The symbols move the nodes like this.
ξ: Bom->Gam, Gif->Nin, Kez->Rit, Led->Fip, Ril->Bof, Zas->Ved, Sud->Geg, Sek->Mev, Luz->Miv, Dop->Tet, Naf->Taz, Fip->Doz, Dep->Pak, Pak->Mig, Sav->Fad, Miv->Luv, Mev->Bep, Sot->Vap, Dap->Gif, Zik->Vun, Riv->Kez, Mil->Dop, Vap->Rof, Gam->Vak, Sis->Nal, Fad->Gib, Rit->Riv, Kaz->Pid, Muf->Guv, Rof->Sot, Tul->Rek, Bep->Sek, Sok->Rig, Luv->Luz, Lig->Pim, Dul->Kaz, Gib->Sav, Guv->Sak, Nir->Tul, Rek->Nir, Muz->Sis, Vug->Feg, Ven->Sok, Geg->Kar, Bof->Vup, Vun->Ket, Vak->Bom, Sak->Muf, Nal->Muz, Pim->Som, Lif->Naf, Taz->Lif, Mig->Dep, Zev->Nel, Pid->Dul, Som->Lig, Vob->Zev, Zim->Rol, Nin->Dap, Tok->Zas, Kar->Sud, Ran->Zim, Tet->Mil, Ved->Tok, Rol->Ran, Nol->Vug, Vup->Ril, Doz->Led, Nel->Vob, Ket->Zik, Rig->Ven, Feg->Nol
λ: Bom->Sot, Led->Rit, Sud->Fip, Sek->Ven, Luz->Lig, Dop->Geg, Naf->Sav, Fip->Riv, Dep->Vak, Pak->Bom, Sav->Zik, Miv->Pim, Mev->Sok, Sot->Bof, Zik->Nal, Mil->Sud, Vap->Vup, Gam->Vap, Fad->Vun, Kaz->Muf, Muf->Dap, Rof->Ril, Tul->Rol, Bep->Rig, Sok->Tok, Luv->Som, Lig->Nir, Dul->Sak, Gib->Ket, Guv->Gif, Nir->Zim, Rek->Ran, Vug->Mev, Ven->Ved, Geg->Doz, Vun->Muz, Vak->Rof, Sak->Nin, Pim->Tul, Lif->Gib, Taz->Fad, Mig->Gam, Zev->Kaz, Pid->Guv, Som->Rek, Vob->Dul, Kar->Led, Tet->Kar, Nol->Sek, Doz->Kez, Nel->Pid, Ket->Sis, Rig->Zas, Feg->Bep
π: Bom->Pak, Gif->Guv, Kez->Doz, Led->Kar, Ril->Rof, Zas->Rig, Sud->Mil, Sek->Nol, Fip->Sud, Sav->Naf, Mev->Vug, Sot->Bom, Dap->Muf, Zik->Sav, Riv->Fip, Vap->Gam, Gam->Mig, Sis->Ket, Fad->Taz, Rit->Led, Kaz->Zev, Muf->Kaz, Rof->Vak, Tul->Pim, Bep->Feg, Sok->Mev, Lig->Luz, Dul->Vob, Gib->Lif, Guv->Pid, Nir->Lig, Rek->Som, Muz->Vun, Ven->Sek, Geg->Dop, Bof->Sot, Vun->Fad, Vak->Dep, Sak->Dul, Nal->Zik, Pim->Miv, Pid->Nel, Som->Luv, Zim->Nir, Nin->Sak, Tok->Sok, Kar->Tet, Ran->Rek, Ved->Ven, Rol->Tul, Vup->Vap, Doz->Geg, Ket->Gib, Rig->Bep
τ: Bom->Vak, Gif->Dap, Kez->Riv, Led->Doz, Ril->Vup, Zas->Tok, Sud->Kar, Sek->Bep, Luz->Luv, Dop->Mil, Naf->Lif, Fip->Led, Dep->Mig, Pak->Dep, Sav->Gib, Miv->Luz, Mev->Sek, Sot->Rof, Dap->Nin, Zik->Ket, Riv->Rit, Mil->Tet, Vap->Sot, Gam->Bom, Sis->Muz, Fad->Sav, Rit->Kez, Kaz->Dul, Muf->Sak, Rof->Vap, Tul->Nir, Bep->Mev, Sok->Ven, Luv->Miv, Lig->Som, Dul->Pid, Gib->Fad, Guv->Muf, Nir->Rek, Rek->Tul, Muz->Nal, Vug->Nol, Ven->Rig, Geg->Sud, Bof->Ril, Vun->Zik, Vak->Gam, Sak->Guv, Nal->Sis, Pim->Lig, Lif->Taz, Taz->Naf, Mig->Pak, Zev->Vob, Pid->Kaz, Som->Pim, Vob->Nel, Zim->Ran, Nin->Gif, Tok->Ved, Kar->Geg, Ran->Rol, Tet->Dop, Ved->Zas, Rol->Zim, Nol->Feg, Vup->Bof, Doz->Fip, Nel->Zev, Ket->Vun, Rig->Sok, Feg->Vug
χ: Bom->Sek, Gif->Sis, Kez->Ril, Led->Sot, Ril->Zas, Zas->Gif, Sud->Gam, Sek->Dul, Luz->Dop, Dop->Dep, Naf->Miv, Fip->Vap, Dep->Feg, Pak->Nol, Sav->Pim, Miv->Tet, Mev->Kaz, Sot->Ven, Dap->Muz, Zik->Tul, Riv->Vup, Mil->Mig, Vap->Sok, Gam->Mev, Sis->Zim, Fad->Som, Rit->Bof, Kaz->Fad, Muf->Vun, Rof->Rig, Tul->Led, Bep->Pid, Sok->Muf, Luv->Mil, Lig->Geg, Dul->Sav, Gib->Lig, Guv->Ket, Nir->Doz, Rek->Fip, Muz->Ran, Vug->Zev, Ven->Sak, Geg->Vak, Bof->Ved, Vun->Rek, Vak->Bep, Sak->Zik, Nal->Rol, Pim->Kar, Lif->Luz, Taz->Luv, Mig->Vug, Zev->Taz, Pid->Gib, Som->Sud, Vob->Naf, Zim->Kez, Nin->Nal, Tok->Dap, Kar->Bom, Ran->Riv, Tet->Pak, Ved->Nin, Rol->Rit, Nol->Vob, Vup->Tok, Doz->Rof, Nel->Lif, Ket->Nir, Rig->Guv, Feg->Nel

The rows follow the links: the fewer symbols apart two nodes are, the more alike their rows tend to be.

Rows with their nodes:
254	-188	-358	552	152	-446	131	-185	-441	196	473	-83	719	767	300	354	-223	349	291	51	115	256	-600	80	625	420	23	-490	425	-129	-576	-384	-142	-75	-215	-228	54	-711	-282	-488	-452	-204	705	-291	247	-232	-276	42	299	-125	158: Kez
-22	46	412	-420	-2	-106	-262	15	247	489	148	496	536	169	-398	18	531	-515	-155	325	559	118	723	464	-167	-591	803	-99	-444	-620	73	642	714	68	172	-135	-429	293	-179	27	-224	475	-295	-479	-44	436	549	214	552	123	-200: Bom
49	182	118	-614	-202	516	-515	37	244	72	-537	-720	-276	-663	210	-110	-612	-438	4	131	-324	-236	-214	315	-627	-250	602	16	65	342	378	432	719	286	-146	366	-189	224	-718	655	229	3	166	233	-610	580	-346	919	-110	-25	-159: Vob
137	407	155	-244	-271	31	214	356	127	-247	-582	-961	-29	-237	-47	-82	-945	228	579	327	-820	216	-293	-268	-728	607	592	111	275	570	354	187	-186	258	185	-9	45	423	-49	167	274	-46	261	-23	-561	-292	-678	70	-104	432	-137: Lif
-136	341	248	33	313	-25	-365	-485	-582	46	15	519	-138	-781	-139	423	523	57	-29	-243	-107	-785	-94	340	-221	-983	-450	42	229	-638	76	83	86	-402	-66	443	139	-188	-379	-31	481	286	-785	4	-354	123	360	549	192	-244	414: Sak
345	356	-192	425	-205	-229	-532	175	561	-184	-645	-856	432	-23	130	207	-662	-533	590	-148	-309	-185	-202	588	-790	753	331	624	-77	292	91	199	83	536	308	461	-136	-268	-247	616	-423	-336	308	3	-235	-62	-431	109	-201	325	131: Feg
541	-346	-396	87	462	82	-642	-375	-499	369	212	-191	259	293	411	832	266	34	-283	-417	413	-96	41	164	-106	-892	219	175	-98	-629	-154	76	450	369	-218	119	163	-310	-273	-15	-582	15	-107	-24	328	-144	398	420	62	-921	425: Ved
-280	-107	-152	-509	-330	752	184	223	1047	-222	-303	-683	239	30	143	-884	-89	-421	-445	146	430	450	397	109	-403	41	-151	-134	-465	921	-497	191	-135	308	425	-86	-499	-52	314	287	-97	-459	-5	320	40	319	-35	-226	-258	272	-353: Mig
197	145	94	-136	-78	-162	-185	-89	435	111	-575	-551	875	202	35	-270	-691	-149	409	328	236	229	-176	493	-320	800	416	141	-125	502	-425	443	124	333	346	320	-476	-208	-54	431	-406	-318	272	-326	-365	-6	-368	-168	88	710	-234: Dep
347	-332	-336	-187	490	62	-375	-477	-470	235	101	-130	753	557	489	450	179	277	-61	75	631	288	67	-135	259	-1062	212	-187	-201	-436	-556	-87	446	-21	-258	-131	54	-214	-180	-498	-757	-86	-166	-254	258	-88	439	265	316	-729	301: Bof
-111	414	-27	215	-778	-37	52	206	440	28	366	181	-968	-396	-591	-84	107	-862	-304	49	-414	-343	525	-193	-46	317	-363	209	-359	3	800	111	0	363	-98	94	258	48	232	446	642	-20	28	834	-205	302	21	248	-337	225	156: Kaz
-381	-396	-34	22	-1	30	686	-105	327	-338	179	666	101	-26	-229	-603	609	121	-287	-227	306	-44	11	220	843	-76	-919	-541	7	196	-763	-147	-653	-604	270	-62	-304	-344	521	-132	-16	229	-136	54	173	203	120	-716	-88	196	-244: Fip
-99	-52	-463	13	-343	372	444	9	-543	-170	412	-319	-659	350	287	158	165	613	-77	105	-152	326	-240	-1304	340	-671	-425	-24	188	136	140	-607	-334	-173	-346	-139	736	192	463	-466	382	-433	-131	444	180	-264	13	-252	-640	-588	349: Muz
119	-286	-822	667	-21	251	-114	-206	0	108	576	-102	-196	396	373	438	471	-206	-498	-425	146	43	88	-353	-104	-539	-812	615	-318	-87	-373	-459	-156	310	-239	173	171	-627	74	172	-517	-375	-259	373	392	-360	387	1	-470	-856	656: Tok

Each walk starts at a row. The symbols on each line, taken left to right, move it on to the next node.
Each answer is a row, close to the row of the node it stands for.
start -237	-231	-270	511	280	162	-102	-24	388	-131	291	374	-374	-256	-183	217	767	-527	-366	-572	266	-408	207	47	-205	-314	-1240	423	-482	-58	-287	16	-592	-386	160	278	23	-331	413	340	-47	-161	-741	264	377	-83	526	-428	-435	-201	434
χ π π τ λ λ π -113	479	234	-137	-461	-270	-297	246	-31	360	-24	259	-529	-689	-381	340	106	-484	-106	101	-201	-385	525	279	-212	-235	566	179	-1	-574	1055	349	737	287	-162	-17	58	241	-256	304	527	147	-105	102	-253	334	230	629	330	115	147
ξ χ χ χ τ χ χ 10	80	466	71	223	-147	-813	69	273	584	-114	280	-135	-375	-381	369	161	-827	-330	-73	79	-456	493	636	-277	-333	539	512	-424	-688	651	560	794	676	-55	146	81	207	-405	426	-99	292	-359	-277	20	166	312	411	410	-317	96
start -246	285	-324	-302	-739	420	98	372	652	-106	-346	-698	-669	-273	186	-642	-531	-677	-143	-1	-378	-255	51	-51	-421	143	-255	3	-154	752	443	56	-56	245	113	306	-211	-153	85	768	479	-358	264	788	-395	320	-211	237	-642	298	24
τ λ λ τ τ π λ -244	135	-178	271	-287	40	184	-120	82	-162	358	373	-882	-323	-388	36	379	-136	-287	-186	-147	-611	108	-143	330	-255	-1074	41	53	38	-237	-134	-530	-254	366	189	64	-322	568	140	505	-340	-486	701	-16	26	43	-205	-655	201	133
start -268	-82	161	-71	-825	-185	319	264	930	210	302	393	179	199	-610	-460	668	-887	-475	156	341	222	779	-61	221	64	-38	154	-688	123	-17	450	40	196	378	-214	-273	155	650	89	-67	-306	-317	121	201	317	403	-457	43	336	61
τ χ λ ξ π -10	-36	-74	449	-596	-99	-261	315	763	164	291	373	-563	-195	-552	-107	466	-1248	-429	-301	9	-306	654	261	-255	479	-318	450	-679	-415	556	110	37	438	250	-99	116	-126	324	400	172	-411	-218	323	155	79	348	-274	-254	-28	192
ξ ξ π λ τ 341	401	393	644	-68	-727	-727	197	405	213	-37	-66	126	-248	-645	440	-271	-702	152	-75	-426	-291	248	402	-397	961	285	583	-197	-660	540	604	294	379	371	363	-14	-165	-97	432	-102	-20	-207	-276	-125	-320	95	94	81	399	254
start 328	319	224	303	-272	-782	-59	184	265	459	21	199	737	637	-695	118	-151	-818	293	466	157	169	384	401	-183	840	633	88	-335	-218	-49	352	214	200	324	75	-359	82	113	61	-214	-196	-68	-532	-49	-69	-41	-256	456	809	206
τ τ π χ 95	-142	-31	-545	201	714	-896	-50	445	-106	-644	-567	180	-605	311	-205	-492	-514	-95	-94	1	-149	78	596	-917	-342	754	243	-426	-118	282	401	551	299	13	296	-333	-17	-682	575	-307	8	-104	-113	-47	290	144	478	13	-272	-262
λ ξ ξ χ π λ 357	646	250	372	-548	-580	-302	303	38	375	145	97	-255	-185	-820	388	-331	-607	189	95	-547	-474	-10	128	-4	790	354	246	27	-374	762	381	283	255	41	331	65	-4	-174	195	566	-159	124	70	-499	-85	-284	320	3	504	234
start -206	126	337	-1010	86	588	56	148	12	-194	-849	-604	-116	-657	359	-477	-724	361	269	241	-318	68	-99	-316	-557	-521	740	30	92	469	508	96	396	-24	-78	6	-13	740	-218	418	243	349	107	-4	-402	325	-272	331	-109	-165	-407
λ λ τ π τ π -156	137	-44	-585	-538	570	480	427	225	-347	-464	-571	-588	-370	182	-563	-485	45	-35	261	-482	291	-155	-443	-547	28	-85	-65	-98	912	544	74	-197	-85	99	-85	222	591	295	313	560	-268	171	644	-129	31	-220	-289	-384	123	-294
ξ λ π τ λ -386	313	169	-302	-770	9	463	615	215	107	-97	246	-996	-298	-609	-266	252	-20	3	176	-551	107	629	-758	71	122	207	75	-157	145	667	-82	-3	-65	-66	-420	251	817	636	3	867	-46	-169	583	67	301	19	-264	-354	13	-114
start 439	-160	-379	540	224	-355	-181	-387	-323	161	366	-266	1031	972	245	917	19	-40	255	88	300	80	-324	-192	207	76	25	182	156	-221	-746	-219	194	76	21	187	2	-590	-9	-370	-797	-356	-47	-257	95	-699	180	-134	196	-114	566
τ π ξ χ 398	191	75	792	286	-727	-287	-401	-87	-57	-45	48	138	84	-190	883	231	-205	274	-287	-52	-255	-91	439	-87	493	-468	506	-111	-512	-349	188	-237	-244	447	669	-164	-649	-31	94	-284	-155	-655	-336	5	-556	120	-149	-54	250	461
ξ π χ ξ π λ χ ξ 151	809	461	149	-470	-541	223	420	-274	245	-303	-17	-150	-113	-838	213	-404	-40	603	386	-616	91	78	-300	-108	967	727	157	85	-288	812	151	5	87	234	-25	247	703	328	102	624	104	39	62	-347	-129	-264	-24	56	484	86
start 36	-29	304	70	792	18	-635	-349	14	-76	-100	439	215	-565	105	583	594	14	-267	-534	208	-626	188	553	-234	-863	-218	365	-199	-666	-238	294	226	-241	-65	511	-19	-282	-143	209	-437	182	-747	-366	92	-87	480	283	152	-398	233
π π τ ξ ξ 87	-132	-501	37	-204	707	-317	319	890	-138	-336	-542	-354	-362	186	-513	-131	-761	-303	-163	-15	12	362	58	-797	60	-271	369	-593	655	277	266	-113	348	235	248	-166	-166	16	872	-61	-435	141	388	-26	229	-28	19	-575	97	71
λ χ ξ ξ χ -148	507	539	-694	-363	40	1	246	-281	283	-379	218	-323	-423	-321	-12	-28	69	-2	374	-454	-133	358	-343	-88	-408	858	-92	-48	-492	914	308	384	-110	-157	-160	381	959	91	-107	799	513	-298	-15	-269	402	135	474	336	10	-185
start -231	-318	529	-183	687	69	221	-425	-261	84	163	859	396	-177	127	-224	555	478	-314	-178	759	-236	-82	556	621	-588	-271	-515	188	-222	-670	93	-4	-566	-41	-124	-307	-253	-206	-332	-208	723	-163	-447	205	318	196	-53	494	63	-328
ξ ξ χ ξ ξ τ ξ -130	-342	-280	105	188	64	461	-171	563	-52	349	509	216	164	-198	-312	885	-190	-321	17	608	170	373	42	164	-213	-995	-218	-315	49	-1086	-21	-622	-551	342	128	-464	-231	699	-57	-126	-204	-754	92	316	-85	342	-636	-88	206	228
λ τ π τ χ λ 810	-37	-513	827	419	-361	-488	-360	-239	233	127	-225	429	516	186	1113	-105	-356	207	-133	18	-112	-259	-134	-40	97	-204	434	-98	-583	-161	-53	102	223	27	300	210	-711	-138	-233	-665	-433	64	-188	210	-796	159	169	-97	-520	774
start 258	29	97	464	308	-559	30	-443	-205	42	-33	261	839	458	-211	576	295	149	301	10	216	-14	-142	339	76	398	-478	-53	58	-67	-1050	212	-186	-233	468	487	-339	-405	289	-168	-310	23	-682	-449	-11	-462	206	-299	215	519	250
ξ τ ξ ξ π τ π -28	-133	50	-840	150	598	-254	-9	377	2	-664	-297	730	-83	363	-532	-223	-188	-170	282	298	330	14	469	-649	-415	682	-147	-364	361	-327	547	643	91	96	-15	-540	282	-381	322	-341	9	62	-312	-196	379	6	229	363	-12	-350
χ τ ξ ξ ξ χ 187	619	-247	42	-488	78	-365	43	226	-74	-483	-730	-21	-323	-141	158	-874	-576	536	93	-524	-135	-403	189	-526	865	351	377	301	284	378	224	59	328	124	398	-120	-130	-326	683	290	-448	319	205	-604	41	-602	224	-388	428	70
